Below is a small trained network, with its code and all its weights. Each question gives an input and a target symbol and asks what happens when units are switched off, that is, made to give their printed mean instead of their output.

import numpy as np


def w(rows, s, z=0):
    codes = np.array(rows[::2]) - 128.0
    scale = np.full(codes.shape[1], s)
    scale[-1] = z or s
    return codes * scale


def norm(h):
    return h / np.sqrt((h * h).mean(-1, keepdims=True) + 1e-5)


def f(y):
    return np.maximum(y, 0)


def softmax(a):
    e = np.exp(a - a.max(-1, keepdims=True))
    return e / e.sum(-1, keepdims=True)


def log_softmax(a):
    a = a - a.max(-1, keepdims=True)
    return a - np.log(np.exp(a).sum(-1, keepdims=True))


def net(x, mask):
    ids = ['αζθμπτφψω'.index(c) for c in x.split()]
    T = len(ids)
    res = E[ids] + P[:T]
    u = 0
    for l in range(2):
        q, k, v = (norm(res) @ M[l].T for M in (Q, K, V))
        z = softmax(np.where(np.tri(T) > 0, q @ k.T / 2**0.5, -1e9)) @ v
        res = res + np.where(mask[u], z, O[l][:, -1]) @ O[l][:, :-1]
        u += 1
        y = f(norm(res) @ A[l][:, :-1].T + A[l][:, -1])
        res = res + np.where(mask[u : u + 8], y, B[l][:, -1]) @ B[l][:, :-1]
        u += 8
    return log_softmax(norm(res)[-1] @ U[:, :-1].T + U[:, -1])


Q, K, V, O, A, B = {}, {}, {}, {}, {}, {}
E = w([
[167,209,180],'α',
[98,100,112],'ζ',
[55,172,237],'θ',
[150,115,110],'μ',
[250,44,202],'π',
[36,168,110],'τ',
[68,165,232],'φ',
[157,202,183],'ψ',
[144,192,190],'ω',
],0.014)
P = w([
[159,181,86],'0',
[160,111,254],'1',
[82,58,180],'2',
[81,70,172],'3',
[71,66,164],'4',
[70,67,165],'5',
[68,66,163],'6',
[68,69,155],'7',
[62,68,156],'8',
[64,56,164],'9',
],0.0053)
Q[0] = w([
[191,250,155],'0.h1',
[193,108,107],'0.h1',
],0.015)
K[0] = w([
[233,226,5],'0.h1',
[169,203,141],'0.h1',
],0.011)
V[0] = w([
[115,132,254],'0.h1',
[33,114,252],'0.h1',
],0.0062)
O[0] = w([
[127,95,167,245],'0.h1',
[155,2,166,253],'0.h1',
],0.0093,0.0044)
A[0] = w([
[157,149,67,133],'0.n1',
[148,101,79,254],'0.n2',
[116,60,85,144],'0.n3',
[108,66,92,100],'0.n4',
[117,148,80,107],'0.n5',
[116,96,143,194],'0.n6',
[147,138,155,198],'0.n7',
[4,86,119,121],'0.n8',
],0.024,0.0026)
B[0] = w([
[110,158,162,137],'0.n1',
[105,84,131,155],'0.n2',
[133,169,199,202],'0.n3',
[104,184,254,193],'0.n4',
[111,88,176,137],'0.n5',
[163,143,117,236],'0.n6',
[82,116,105,204],'0.n7',
[204,79,152,254],'0.n8',
],0.015,0.0094)
Q[1] = w([
[253,160,179],'1.h1',
[225,149,54],'1.h1',
],0.015)
K[1] = w([
[239,88,253],'1.h1',
[88,31,169],'1.h1',
],0.018)
V[1] = w([
[52,245,173],'1.h1',
[216,220,74],'1.h1',
],0.012)
O[1] = w([
[235,194,188,189],'1.h1',
[255,1,217,2],'1.h1',
],0.0063,0.0052)
A[1] = w([
[126,89,52,211],'1.n1',
[127,160,123,193],'1.n2',
[138,215,158,63],'1.n3',
[173,78,146,118],'1.n4',
[164,39,142,88],'1.n5',
[242,127,140,115],'1.n6',
[4,169,140,64],'1.n7',
[145,61,106,1],'1.n8',
],0.016,0.0047)
B[1] = w([
[180,132,4,136],'1.n1',
[138,76,149,177],'1.n2',
[88,92,125,238],'1.n3',
[167,173,188,240],'1.n4',
[92,175,152,248],'1.n5',
[91,121,19,253],'1.n6',
[192,86,96,179],'1.n7',
[143,93,98,147],'1.n8',
],0.014,0.0063)
U = w([
[132,93,109,241],'α',
[100,50,124,117],'ζ',
[4,109,137,67],'θ',
[55,49,160,28],'μ',
[101,151,105,254],'π',
[200,66,141,94],'τ',
[207,164,126,127],'φ',
[125,236,148,89],'ψ',
[198,157,126,162],'ω',
],0.025,0.0066)

Each question gives the input, a string of symbols that net reads in full, and the target symbol t.
The units are the heads (2 rows each of Q, K, V and O) and the neurons (one row each of A and B). Each row of codes is followed by its name. A weight is (code - 128) times the scale printed after its matrix; where a second scale follows, it is the last column's (O, A, B and U).
mask holds one flag per unit, layer by layer, with each layer's heads first. A switched-off unit (its flag False) gives its mean, the last column of its rows in O or B, instead of its output. The means were averaged over made-up inputs and are rounded, as every weight is.
A unit's drop is (log p(t) with every unit on - log p(t) with that unit switched off) / (log p(t) with every unit on - log p(t) with every unit switched off).
unit that matters most: the unit with the biggest drop
top k neurons: the k neurons with the biggest drops, biggest first
k most important neurons of layer l: the k neurons of layer l with the biggest drops, biggest first
input τ π π φ π α ω, target ζ: top 2 neurons -> 1.n3, 1.n7
input θ π ω, target α: top 3 neurons -> 0.n8, 1.n7, 0.n4
input ζ φ μ θ π ψ μ ζ φ ψ, target π: 3 most important neurons of layer 1 -> 1.n6, 1.n4, 1.n3
input μ ψ α, target ψ: top 3 neurons -> 0.n8, 0.n6, 0.n1
input τ ψ φ φ α τ π μ θ α, target ζ: top 2 neurons -> 1.n3, 1.n7
input ζ α μ μ μ α θ α, target π: 2 most important neurons of layer 0 -> 0.n6, 0.n4
input τ π π φ ψ, target ζ: most important neuron of layer 0 -> 0.n6
input τ φ α φ π ψ, target ζ: top 3 neurons -> 1.n3, 1.n7, 1.n4
input ζ φ α π θ μ α α, target π: top 4 neurons -> 0.n8, 1.n6, 0.n4, 1.n3
input π φ μ ψ μ φ, target ψ: top 4 neurons -> 0.n8, 1.n5, 1.n4, 1.n3
input π μ ψ, target μ: top 4 neurons -> 1.n3, 1.n2, 0.n8, 0.n7
input φ τ μ ω α π ψ, target τ: top 3 neurons -> 1.n7, 0.n8, 1.n6
input π φ ζ μ ω, target μ: 3 most important neurons of layer 1 -> 1.n3, 1.n2, 1.n4
input ω α μ α, target θ: unit that matters most -> 0.n6
input μ μ μ μ φ, target ψ: top 4 neurons -> 1.n5, 1.n4, 1.n3, 0.n4
input τ ζ τ μ ω μ φ φ φ ω, target ζ: 3 most important neurons of layer 0 -> 0.n8, 0.n6, 0.n7
input τ τ θ π ζ θ π π α, target ζ: 2 most important neurons of layer 0 -> 0.n8, 0.n6
input π ω α μ φ μ ψ, target μ: top 4 neurons -> 1.n3, 0.n8, 1.n2, 0.n6
input μ μ ω ω, target ψ: top 2 neurons -> 0.n8, 0.n6
input ψ μ ψ μ π φ ω μ μ θ, target ψ: 4 most important neurons of layer 0 -> 0.n4, 0.n8, 0.n7, 0.n2
input α φ ω α ω, target φ: top 2 neurons -> 0.n8, 0.n4
input π ψ μ μ, target ψ: 2 most important neurons of layer 0 -> 0.n3, 0.n4
input φ ω τ ζ μ ψ ω, target τ: 3 most important neurons of layer 0 -> 0.n8, 0.n4, 0.n3
input μ μ μ μ θ, target ψ: most important neuron of layer 0 -> 0.n4
input ζ μ μ ω, target π: 3 most important neurons of layer 0 -> 0.n6, 0.n4, 0.n3
